Below are the code and all the weights of a small trained network. Each question names an input and a class and asks about switching units off, where a switched-off unit gives its printed mean instead of its output.

import numpy as np


def w(rows, s, z=0):
    codes = np.array(rows[::2]) - 128.0
    scale = np.full(codes.shape[1], s)
    scale[-1] = z or s
    return codes * scale


def f(y):
    return np.maximum(y, 0)


def log_softmax(a):
    a = a - a.max(-1, keepdims=True)
    return a - np.log(np.exp(a).sum(-1, keepdims=True))


def net(x, mask):
    res = np.array(x, float).reshape(1, 3) / 4 @ E
    y = f(res @ A[0][:, :-1].T + A[0][:, -1])
    res = res + np.where(mask, y, B[0][:, -1]) @ B[0][:, :-1]
    return log_softmax(res[-1] @ U[:, :-1].T + U[:, -1])


A, B = {}, {}
E = w([
[184,15,220,192],'x0',
[201,86,20,146],'x1',
[22,152,87,255],'x2',
],0.0093)
A[0] = w([
[204,110,186,42,55],'neuron 0',
[186,78,175,185,46],'neuron 1',
[92,112,130,232,77],'neuron 2',
[156,102,153,157,254],'neuron 3',
[214,61,28,154,151],'neuron 4',
[156,139,141,98,253],'neuron 5',
[99,124,254,121,136],'neuron 6',
[103,166,94,72,88],'neuron 7',
[68,175,174,75,169],'neuron 8',
[162,65,200,162,135],'neuron 9',
[125,215,86,67,68],'neuron 10',
],0.016,0.0089)
B[0] = w([
[7,131,201,164,239],'neuron 0',
[106,4,148,153,197],'neuron 1',
[25,172,141,141,203],'neuron 2',
[170,153,35,67,227],'neuron 3',
[175,171,173,211,248],'neuron 4',
[98,221,46,122,226],'neuron 5',
[178,146,157,209,251],'neuron 6',
[127,70,109,134,192],'neuron 7',
[174,158,120,174,232],'neuron 8',
[156,73,89,92,237],'neuron 9',
[137,27,118,122,220],'neuron 10',
],0.028,0.013)
U = w([
[192,150,176,202,112],'0',
[110,42,95,132,100],'1',
[7,149,161,130,161],'2',
[145,173,89,129,254],'3',
[122,156,183,72,73],'4',
[116,131,212,95,71],'5',
],0.012,0.0091)

Each question gives the input, the list of numbers given to net, and the class t.
The units are the neurons (one row each of A and B). Each row of codes is followed by its name. A weight is (code - 128) times the scale printed after its matrix; where a second scale follows, it is the last column's (A, B and U).
mask holds one flag per neuron, in row order. A switched-off neuron (its flag False) gives its mean, the last column of its row in B, instead of its output. The means were averaged over made-up inputs and are rounded, as every weight is.
A unit's drop is (log p(t) with every unit on - log p(t) with that unit switched off) / (log p(t) with every unit on - log p(t) with every unit switched off).
unit that matters most: the unit with the biggest drop
k most important neurons: the k neurons with the biggest drops, biggest first
drop of u: that unit's drop, to one decimal
input [1,3,-3], class 3: unit that matters most	neuron 6
input [-1,-2,3], class 3: 3 most important neurons	neuron 0; neuron 4; neuron 1
input [-4,-7,7], class 0: 2 most important neurons	neuron 8; neuron 0
input [-2,-2,1], class 3: 2 most important neurons	neuron 4; neuron 0
input [4,1,5], class 2: 2 most important neurons	neuron 2; neuron 10
input [2,2,-2], class 3: 2 most important neurons	neuron 6; neuron 10
input [8,-5,-6], class 1: 2 most important neurons	neuron 9; neuron 1
input [-2,0,-3], class 3: 4 most important neurons	neuron 2; neuron 1; neuron 5; neuron 0
input [8,6,-7], class 1: 4 most important neurons	neuron 1; neuron 9; neuron 3; neuron 6
input [-5,-2,5], class 1: 2 most important neurons	neuron 0; neuron 4
input [-6,4,-7], class 2: 2 most important neurons	neuron 0; neuron 9
input [-5,-7,7], class 0: 4 most important neurons	neuron 8; neuron 0; neuron 5; neuron 3
input [1,3,-2], class 3: drop of neuron 1	0.1
input [-6,0,-2], class 1: drop of neuron 10	0.9
input [5,0,-7], class 2: drop of neuron 0	2.2
input [-7,8,-6], class 0: unit that matters most	neuron 4
